Below are the code and all the weights of a small trained network. Each question names an input and a class and asks about switching units off, where a switched-off unit gives its printed mean instead of its output.

import numpy as np


def w(rows, s, z=0):
    codes = np.array(rows[::2]) - 128.0
    scale = np.full(codes.shape[1], s)
    scale[-1] = z or s
    return codes * scale


def f(y):
    return np.maximum(y, 0)


def log_softmax(a):
    a = a - a.max(-1, keepdims=True)
    return a - np.log(np.exp(a).sum(-1, keepdims=True))


def net(x, mask):
    res = np.array(x, float).reshape(1, 8) / 4 @ E
    y = f(res @ A[0][:, :-1].T + A[0][:, -1])
    res = res + np.where(mask, y, B[0][:, -1]) @ B[0][:, :-1]
    return log_softmax(res[-1] @ U[:, :-1].T + U[:, -1])


A, B = {}, {}
E = w([
[144,87,8,179,62],'x0',
[76,143,176,235,191],'x1',
[174,44,189,62,87],'x2',
[74,75,128,142,86],'x3',
[63,3,100,160,138],'x4',
[85,97,1,80,206],'x5',
[178,124,139,76,165],'x6',
[192,64,64,128,136],'x7',
],0.0083)
A[0] = w([
[107,64,66,114,196,52],'N1',
[85,95,87,252,205,121],'N2',
[238,34,149,94,68,102],'N3',
[173,195,148,174,114,29],'N4',
[114,151,92,34,183,125],'N5',
[174,190,121,138,136,82],'N6',
[124,85,205,177,102,80],'N7',
[221,165,13,70,146,134],'N8',
[145,224,234,145,67,145],'N9',
[153,236,178,84,146,162],'N10',
[55,135,80,190,35,119],'N11',
[73,60,118,34,123,154],'N12',
[42,58,106,80,62,96],'N13',
[2,153,106,68,173,51],'N14',
[206,67,111,75,97,130],'N15',
[146,198,236,147,66,149],'N16',
[185,72,227,110,131,22],'N17',
[151,196,27,64,117,74],'N18',
[71,91,195,108,154,3],'N19',
],0.0088,0.0055)
B[0] = w([
[161,185,236,171,210,202],'N1',
[43,226,130,254,155,254],'N2',
[230,54,91,56,96,249],'N3',
[189,166,110,103,159,163],'N4',
[201,85,166,71,139,198],'N5',
[173,74,82,62,142,165],'N6',
[165,113,36,103,104,190],'N7',
[200,50,87,114,57,247],'N8',
[177,226,239,88,246,255],'N9',
[161,138,164,92,172,235],'N10',
[53,110,111,172,52,225],'N11',
[177,111,112,66,146,228],'N12',
[163,125,54,117,77,220],'N13',
[125,43,139,5,118,182],'N14',
[206,73,142,56,125,229],'N15',
[173,204,222,47,178,249],'N16',
[139,109,101,90,154,193],'N17',
[175,72,61,79,103,204],'N18',
[184,133,109,45,129,160],'N19',
],0.0068,0.0084)
U = w([
[32,119,56,246,105,114],'0',
[171,74,80,95,130,22],'1',
[104,158,179,138,235,252],'2',
],0.011,0.0017)

Each question gives the input, the list of numbers given to net, and the class t.
The units are the neurons (one row each of A and B). Each row of codes is followed by its name. A weight is (code - 128) times the scale printed after its matrix; where a second scale follows, it is the last column's (A, B and U).
mask holds one flag per neuron, in row order. A switched-off neuron (its flag False) gives its mean, the last column of its row in B, instead of its output. The means were averaged over made-up inputs and are rounded, as every weight is.
A unit's drop is (log p(t) with every unit on - log p(t) with that unit switched off) / (log p(t) with every unit on - log p(t) with every unit switched off).
The circuit of an input: a set's keep is (log p(t) with only the set's units on - log p(t) with every unit switched off) / (log p(t) with every unit on - log p(t) with every unit switched off). Starting from the 12 units with the biggest drops (on a tie, the unit counted first), units are removed one at a time, each time the one whose removal leaves the highest keep (on an exact tie, the one counted first), for as long as the keep stays at least 0.8.
circuit, biggest first: the units of the circuit, biggest drop first
k most important neurons: the k neurons with the biggest drops, biggest first
drop when u is switched off: that unit's drop, to one decimal
input [3,-5,7,0,-5,-8,3,-3], class 2: circuit, biggest first -> (N9)
input [0,-5,-1,-2,7,-7,2,-5], class 2: circuit, biggest first -> (N8, N9)
input [-1,6,4,5,8,0,3,-1], class 0: circuit, biggest first -> (N2, N9, N16)
input [2,7,-7,-3,0,-7,-5,8], class 0: circuit, biggest first -> (N2, N11)
input [5,-2,3,1,-4,-3,-8,-2], class 2: circuit, biggest first -> (N9, N8)
input [4,6,2,4,-7,-1,-6,1], class 2: 2 most important neurons -> (N9, N16)
input [5,-1,-3,2,-2,-4,-8,-5], class 2: 3 most important neurons -> (N9, N16, N8)
input [3,8,-3,-6,5,7,8,7], class 2: 2 most important neurons -> (N1, N11)
input [-1,0,6,5,-4,-7,-3,3], class 2: 3 most important neurons -> (N9, N16, N8)
input [1,0,2,1,-4,-4,2,2], class 2: drop when N2 is switched off -> -0.1
input [5,1,-7,2,7,2,0,-1], class 0: drop when N2 is switched off -> 0.0
input [5,8,1,-5,-1,-2,2,2], class 0: drop when N15 is switched off -> 0.1
